Below is a small trained network, with its code and all its weights. Each question gives an input and a class and asks what happens when units are switched off, that is, made to give their printed mean instead of their output.

import numpy as np


def w(rows, s, z=0):
    codes = np.array(rows[::2]) - 128.0
    scale = np.full(codes.shape[1], s)
    scale[-1] = z or s
    return codes * scale


def f(y):
    return np.maximum(y, 0)


def log_softmax(a):
    a = a - a.max(-1, keepdims=True)
    return a - np.log(np.exp(a).sum(-1, keepdims=True))


def net(x, mask):
    res = np.array(x, float).reshape(1, 6) / 4 @ E
    y = f(res @ A[0][:, :-1].T + A[0][:, -1])
    res = res + np.where(mask, y, B[0][:, -1]) @ B[0][:, :-1]
    return log_softmax(res[-1] @ U[:, :-1].T + U[:, -1])


A, B = {}, {}
E = w([
[116,203,45,2,121,105],'x0',
[138,50,157,119,34,35],'x1',
[80,3,31,133,194,151],'x2',
[98,73,189,127,98,170],'x3',
[98,44,206,114,242,100],'x4',
[29,169,155,178,67,114],'x5',
],0.0099)
A[0] = w([
[184,65,99,98,212,138,207],'n1',
[159,148,107,83,124,166,182],'n2',
[167,70,184,171,74,103,109],'n3',
[100,149,164,210,142,210,208],'n4',
[161,198,4,86,125,140,200],'n5',
[201,121,190,162,116,18,236],'n6',
[95,113,91,167,152,195,162],'n7',
[97,182,150,134,100,98,176],'n8',
[10,32,122,97,155,126,153],'n9',
[89,145,215,126,96,142,253],'n10',
[164,166,95,73,74,168,177],'n11',
[91,198,195,101,112,77,217],'n12',
],0.012,0.0039)
B[0] = w([
[184,90,128,80,232,47,214],'n1',
[137,171,77,55,135,153,176],'n2',
[81,16,255,71,62,163,199],'n3',
[180,86,146,199,135,220,200],'n4',
[159,189,32,90,64,85,248],'n5',
[125,99,204,109,99,96,211],'n6',
[194,43,26,186,110,197,171],'n7',
[118,204,157,146,118,105,184],'n8',
[28,40,44,189,167,32,209],'n9',
[88,149,155,149,96,181,201],'n10',
[108,190,91,50,75,175,209],'n11',
[88,196,185,177,155,147,202],'n12',
],0.008,0.018)
U = w([
[133,183,150,16,149,195,123],'0',
[157,174,28,55,49,105,206],'1',
[107,60,209,109,40,106,255],'2',
[96,254,191,212,142,131,89],'3',
[37,64,42,141,174,75,108],'4',
[226,123,140,41,240,69,42],'5',
[186,82,100,211,125,184,29],'6',
],0.0098,0.0013)

Each question gives the input, the list of numbers given to net, and the class t.
The units are the neurons (one row each of A and B). Each row of codes is followed by its name. A weight is (code - 128) times the scale printed after its matrix; where a second scale follows, it is the last column's (A, B and U).
mask holds one flag per neuron, in row order. A switched-off neuron (its flag False) gives its mean, the last column of its row in B, instead of its output. The means were averaged over made-up inputs and are rounded, as every weight is.
A unit's drop is (log p(t) with every unit on - log p(t) with that unit switched off) / (log p(t) with every unit on - log p(t) with every unit switched off).
The circuit of an input: a set's keep is (log p(t) with only the set's units on - log p(t) with every unit switched off) / (log p(t) with every unit on - log p(t) with every unit switched off). Starting from all 12 units, units are removed one at a time, each time the one whose removal leaves the highest keep (on an exact tie, the one counted first), for as long as the keep stays at least 0.8.
units of the circuit, in order: the units of the circuit, biggest drop first
most important unit: the unit with the biggest drop
k most important neurons: the k neurons with the biggest drops, biggest first
drop when u is switched off: that unit's drop, to one decimal
input [-5,-7,-2,-2,1,-4], class 6: most important unit => n4
input [-2,1,0,-5,2,0], class 5: 2 most important neurons => [n9 n3]
input [-8,-6,4,-7,6,4], class 6: 2 most important neurons => [n4 n7]
input [-3,6,-6,-1,-8,2], class 2: 2 most important neurons => [n3 n6]
input [-1,-8,7,0,-8,6], class 6: 3 most important neurons => [n4 n7 n8]
input [-7,-6,-2,-6,4,8], class 6: 3 most important neurons => [n4 n7 n11]
input [-5,-5,-3,-3,-4,-2], class 6: 2 most important neurons => [n4 n12]
input [-2,-5,7,-8,2,-3], class 5: 2 most important neurons => [n1 n10]
input [8,-8,-8,2,3,-5], class 1: 2 most important neurons => [n5 n3]
input [2,7,-6,0,-5,2], class 3: 2 most important neurons => [n12 n8]
input [7,5,-6,-1,7,-1], class 3: 2 most important neurons => [n12 n3]
input [-5,-5,-3,7,0,-5], class 6: drop when n4 is switched off => 0.1
input [8,7,-5,1,7,7], class 3: drop when n12 is switched off => 0.5
input [7,-6,7,-6,2,5], class 1: drop when n2 is switched off => 0.2
input [-2,-7,3,-3,3,8], class 6: units of the circuit, in order => [n4]
input [4,-8,-4,0,0,-7], class 1: drop when n5 is switched off => 0.4
